Here is a tiny trained network, its code and every weight. The questions are about switching its units off for an input and a class, where a switched-off unit gives its printed mean instead of its output.

import numpy as np


def w(rows, s, z=0):
    codes = np.array(rows[::2]) - 128.0
    scale = np.full(codes.shape[1], s)
    scale[-1] = z or s
    return codes * scale


def f(y):
    return y / 2 * (1 + np.tanh(0.7978845608 * (y + 0.044715 * y**3)))


def log_softmax(a):
    a = a - a.max(-1, keepdims=True)
    return a - np.log(np.exp(a).sum(-1, keepdims=True))


def net(x, mask):
    res = np.array(x, float).reshape(1, 3) / 4 @ E
    y = f(res @ A[0][:, :-1].T + A[0][:, -1])
    res = res + np.where(mask, y, B[0][:, -1]) @ B[0][:, :-1]
    return log_softmax(res[-1] @ U[:, :-1].T + U[:, -1])


A, B = {}, {}
E = w([
[67,105,81,221,148,172,153,83,132,200],'x0',
[254,80,91,133,110,182,128,247,103,161],'x1',
[143,224,167,123,223,214,146,107,25,80],'x2',
],0.0091)
A[0] = w([
[154,52,37,216,93,141,150,140,187,223,137],'N1',
[184,72,71,114,67,124,148,198,150,169,253],'N2',
[30,174,139,184,187,172,181,2,129,139,138],'N3',
[91,162,140,182,174,137,145,125,89,104,168],'N4',
[245,156,118,65,161,162,172,195,84,97,114],'N5',
[72,176,129,173,238,157,179,44,87,158,239],'N6',
[113,79,70,177,92,157,135,133,162,221,163],'N7',
[116,115,92,121,133,151,120,188,163,127,40],'N8',
[249,122,176,98,143,185,126,251,84,95,185],'N9',
[83,128,190,71,92,27,150,55,191,103,91],'N10',
[74,157,185,66,87,50,108,102,163,155,244],'N11',
],0.0078,0.0032)
B[0] = w([
[48,51,43,95,172,45,224,160,62,199,220],'N1',
[98,200,114,123,160,187,167,196,85,187,215],'N2',
[238,250,254,99,65,195,32,147,149,85,250],'N3',
[97,156,135,116,157,174,113,162,164,148,183],'N4',
[177,167,214,142,114,189,93,163,97,101,204],'N5',
[202,175,220,116,122,201,96,217,125,158,251],'N6',
[85,106,93,67,165,72,177,183,90,112,196],'N7',
[162,127,92,126,98,173,129,53,76,123,135],'N8',
[170,221,193,122,130,225,85,206,70,176,232],'N9',
[91,111,138,159,155,47,118,96,178,33,203],'N10',
[118,146,163,116,143,51,154,211,141,105,200],'N11',
],0.0073,0.012)
U = w([
[176,185,178,112,119,197,107,159,114,127,220],'0',
[110,132,147,112,118,73,121,137,165,71,193],'1',
[164,111,90,134,100,137,115,82,134,134,2],'2',
[137,96,83,133,106,159,104,45,117,120,6],'3',
[119,80,96,135,119,166,112,83,123,109,16],'4',
[95,87,9,112,131,110,177,157,107,167,145],'5',
],0.013,0.0032)

Each question gives the input, the list of numbers given to net, and the class t.
The units are the neurons (one row each of A and B). Each row of codes is followed by its name. A weight is (code - 128) times the scale printed after its matrix; where a second scale follows, it is the last column's (A, B and U).
mask holds one flag per neuron, in row order. A switched-off neuron (its flag False) gives its mean, the last column of its row in B, instead of its output. The means were averaged over made-up inputs and are rounded, as every weight is.
A unit's drop is (log p(t) with every unit on - log p(t) with that unit switched off) / (log p(t) with every unit on - log p(t) with every unit switched off).
The circuit of an input: a set's keep is (log p(t) with only the set's units on - log p(t) with every unit switched off) / (log p(t) with every unit on - log p(t) with every unit switched off). Starting from all 11 units, units are removed one at a time, each time the one whose removal leaves the highest keep (on an exact tie, the one counted first), for as long as the keep stays at least 0.8.
units of the circuit, in order: the units of the circuit, biggest drop first
unit that matters most: the unit with the biggest drop
top k neurons: the k neurons with the biggest drops, biggest first
drop of u: that unit's drop, to one decimal
input [3,-2,-2], class 1: unit that matters most => N9
input [7,7,3], class 5: units of the circuit, in order => [N1 N3]
input [5,-4,-3], class 1: units of the circuit, in order => [N9 N2]
input [5,-6,-8], class 1: top 4 neurons => [N10 N3 N11 N2]
input [-6,-8,2], class 1: top 2 neurons => [N10 N9]
input [6,2,1], class 5: top 4 neurons => [N1 N9 N5 N7]
input [7,-6,-7], class 1: top 2 neurons => [N3 N10]
input [-5,-8,2], class 1: top 2 neurons => [N10 N9]
input [3,-5,-8], class 5: drop of N5 => 0.1
input [4,-4,-7], class 5: drop of N1 => 0.5
input [-7,0,-4], class 1: drop of N3 => 0.5
